Below are the code and all the weights of a small trained network. Each question names an input and a class and asks about switching units off, where a switched-off unit gives its printed mean instead of its output.

import numpy as np


def w(rows, s, z=0):
    codes = np.array(rows[::2]) - 128.0
    scale = np.full(codes.shape[1], s)
    scale[-1] = z or s
    return codes * scale


def f(y):
    return y / 2 * (1 + np.tanh(0.7978845608 * (y + 0.044715 * y**3)))


def log_softmax(a):
    a = a - a.max(-1, keepdims=True)
    return a - np.log(np.exp(a).sum(-1, keepdims=True))


def net(x, mask):
    res = np.array(x, float).reshape(1, 7) / 4 @ E
    y = f(res @ A[0][:, :-1].T + A[0][:, -1])
    res = res + np.where(mask, y, B[0][:, -1]) @ B[0][:, :-1]
    return log_softmax(res[-1] @ U[:, :-1].T + U[:, -1])


A, B = {}, {}
E = w([
[128,131,128,127,126],'x0',
[127,194,250,109,175],'x1',
[159,22,205,101,15],'x2',
[127,125,129,128,131],'x3',
[234,144,148,251,142],'x4',
[130,129,128,125,129],'x5',
[129,129,127,128,127],'x6',
],0.012)
A[0] = w([
[111,124,91,124,124,211],'neuron 0',
[85,186,150,71,186,159],'neuron 1',
[100,129,107,144,117,85],'neuron 2',
[99,102,67,126,139,62],'neuron 3',
[98,138,116,85,157,117],'neuron 4',
[111,166,133,98,168,132],'neuron 5',
[184,61,93,164,82,135],'neuron 6',
[56,111,104,66,103,191],'neuron 7',
[148,92,100,170,66,101],'neuron 8',
[191,148,150,211,155,188],'neuron 9',
[84,115,103,50,108,191],'neuron 10',
[127,163,56,163,181,37],'neuron 11',
[134,76,190,99,93,50],'neuron 12',
[134,158,82,166,173,152],'neuron 13',
[169,91,148,165,111,102],'neuron 14',
[139,169,148,163,148,51],'neuron 15',
[176,82,134,147,126,121],'neuron 16',
[53,108,103,59,105,196],'neuron 17',
[113,112,181,105,96,15],'neuron 18',
[118,168,245,139,143,60],'neuron 19',
[149,141,184,132,154,61],'neuron 20',
[63,78,98,27,108,35],'neuron 21',
[149,144,203,127,135,2],'neuron 22',
[68,201,159,60,184,169],'neuron 23',
[149,151,206,119,137,21],'neuron 24',
[94,147,128,107,152,111],'neuron 25',
[181,150,142,155,152,47],'neuron 26',
[133,158,241,133,148,177],'neuron 27',
[106,153,62,138,144,118],'neuron 28',
[25,196,168,75,181,175],'neuron 29',
[102,193,54,173,166,205],'neuron 30',
[124,197,38,174,180,52],'neuron 31',
[131,137,150,101,110,83],'neuron 32',
],0.012,0.0089)
B[0] = w([
[141,96,147,174,90,184],'neuron 0',
[59,179,173,165,125,221],'neuron 1',
[95,143,64,77,189,130],'neuron 2',
[101,175,38,36,197,158],'neuron 3',
[71,182,142,143,141,163],'neuron 4',
[65,179,145,139,123,176],'neuron 5',
[90,188,191,198,82,216],'neuron 6',
[180,112,80,71,165,226],'neuron 7',
[83,153,178,178,119,186],'neuron 8',
[201,74,133,134,96,236],'neuron 9',
[155,107,58,67,155,221],'neuron 10',
[199,58,170,170,40,191],'neuron 11',
[178,97,60,82,165,181],'neuron 12',
[144,99,59,60,153,205],'neuron 13',
[82,174,175,179,114,167],'neuron 14',
[68,195,100,69,212,155],'neuron 15',
[78,170,173,166,95,166],'neuron 16',
[189,104,67,56,175,234],'neuron 17',
[107,173,10,16,232,149],'neuron 18',
[253,21,60,70,142,194],'neuron 19',
[178,78,100,99,138,153],'neuron 20',
[251,7,196,180,20,210],'neuron 21',
[215,48,210,196,37,149],'neuron 22',
[57,200,167,195,110,240],'neuron 23',
[234,37,148,165,66,156],'neuron 24',
[83,185,134,155,144,155],'neuron 25',
[90,200,61,38,199,156],'neuron 26',
[125,167,21,28,218,223],'neuron 27',
[141,107,74,79,177,181],'neuron 28',
[38,180,173,184,108,250],'neuron 29',
[168,120,52,35,199,254],'neuron 30',
[254,10,155,167,63,224],'neuron 31',
[135,135,89,94,150,134],'neuron 32',
],0.0082,0.015)
U = w([
[131,158,35,47,225,3],'0',
[220,20,155,163,34,251],'1',
[14,225,230,244,77,179],'2',
],0.011,0.0049)

Each question gives the input, the list of numbers given to net, and the class t.
The units are the neurons (one row each of A and B). Each row of codes is followed by its name. A weight is (code - 128) times the scale printed after its matrix; where a second scale follows, it is the last column's (A, B and U).
mask holds one flag per neuron, in row order. A switched-off neuron (its flag False) gives its mean, the last column of its row in B, instead of its output. The means were averaged over made-up inputs and are rounded, as every weight is.
A unit's drop is (log p(t) with every unit on - log p(t) with that unit switched off) / (log p(t) with every unit on - log p(t) with every unit switched off).
The circuit of an input: a set's keep is (log p(t) with only the set's units on - log p(t) with every unit switched off) / (log p(t) with every unit on - log p(t) with every unit switched off). Starting from the 12 units with the biggest drops (on a tie, the unit counted first), units are removed one at a time, each time the one whose removal leaves the highest keep (on an exact tie, the one counted first), for as long as the keep stays at least 0.8.
units of the circuit, in order: the units of the circuit, biggest drop first
top k neurons: the k neurons with the biggest drops, biggest first
drop when u is switched off: that unit's drop, to one decimal
input [6,7,7,7,-3,-8,-2], class 0: units of the circuit, in order -> (neuron 27)
input [-7,3,-2,-3,7,-4,-1], class 0: top 4 neurons -> (neuron 26; neuron 21; neuron 27; neuron 15)
input [7,-6,-8,5,3,5,-3], class 1: top 2 neurons -> (neuron 31; neuron 11)
input [8,0,-8,-1,8,3,-7], class 1: top 3 neurons -> (neuron 31; neuron 11; neuron 9)
input [-7,0,-7,-5,3,2,7], class 1: top 2 neurons -> (neuron 31; neuron 11)
input [-8,1,-6,-8,-6,7,5], class 2: top 3 neurons -> (neuron 29; neuron 23; neuron 1)
input [4,1,7,-6,-1,3,-4], class 0: top 2 neurons -> (neuron 18; neuron 31)
input [-7,0,-3,1,5,5,7], class 1: top 4 neurons -> (neuron 9; neuron 31; neuron 27; neuron 11)
input [3,7,-2,5,-8,6,2], class 2: top 2 neurons -> (neuron 29; neuron 23)
input [2,-3,1,-7,-7,5,6], class 1: top 3 neurons -> (neuron 21; neuron 27; neuron 30)
input [4,1,3,3,-4,1,-7], class 0: top 3 neurons -> (neuron 31; neuron 11; neuron 9)
input [3,-1,-3,-4,4,3,-6], class 1: top 2 neurons -> (neuron 27; neuron 31)
input [4,0,-5,3,6,-2,6], class 1: top 4 neurons -> (neuron 31; neuron 11; neuron 9; neuron 27)
input [-1,4,7,1,-6,8,4], class 0: units of the circuit, in order -> (neuron 18)
input [7,0,-8,8,8,-4,6], class 1: top 3 neurons -> (neuron 31; neuron 11; neuron 9)
input [-8,8,6,8,-6,-8,-8], class 0: top 2 neurons -> (neuron 27; neuron 18)
input [0,-1,-8,5,1,6,-1], class 1: top 2 neurons -> (neuron 31; neuron 11)
input [3,4,2,-7,-1,-4,5], class 0: drop when neuron 21 is switched off -> 0.4
input [-8,-1,2,-6,1,-8,-6], class 2: drop when neuron 19 is switched off -> 0.2
input [-3,-6,-7,-3,5,-4,2], class 1: units of the circuit, in order -> (neuron 31)
input [8,0,5,-5,3,6,-3], class 2: drop when neuron 31 is switched off -> 0.1
input [3,3,-4,-7,-8,2,7], class 2: drop when neuron 29 is switched off -> 0.1
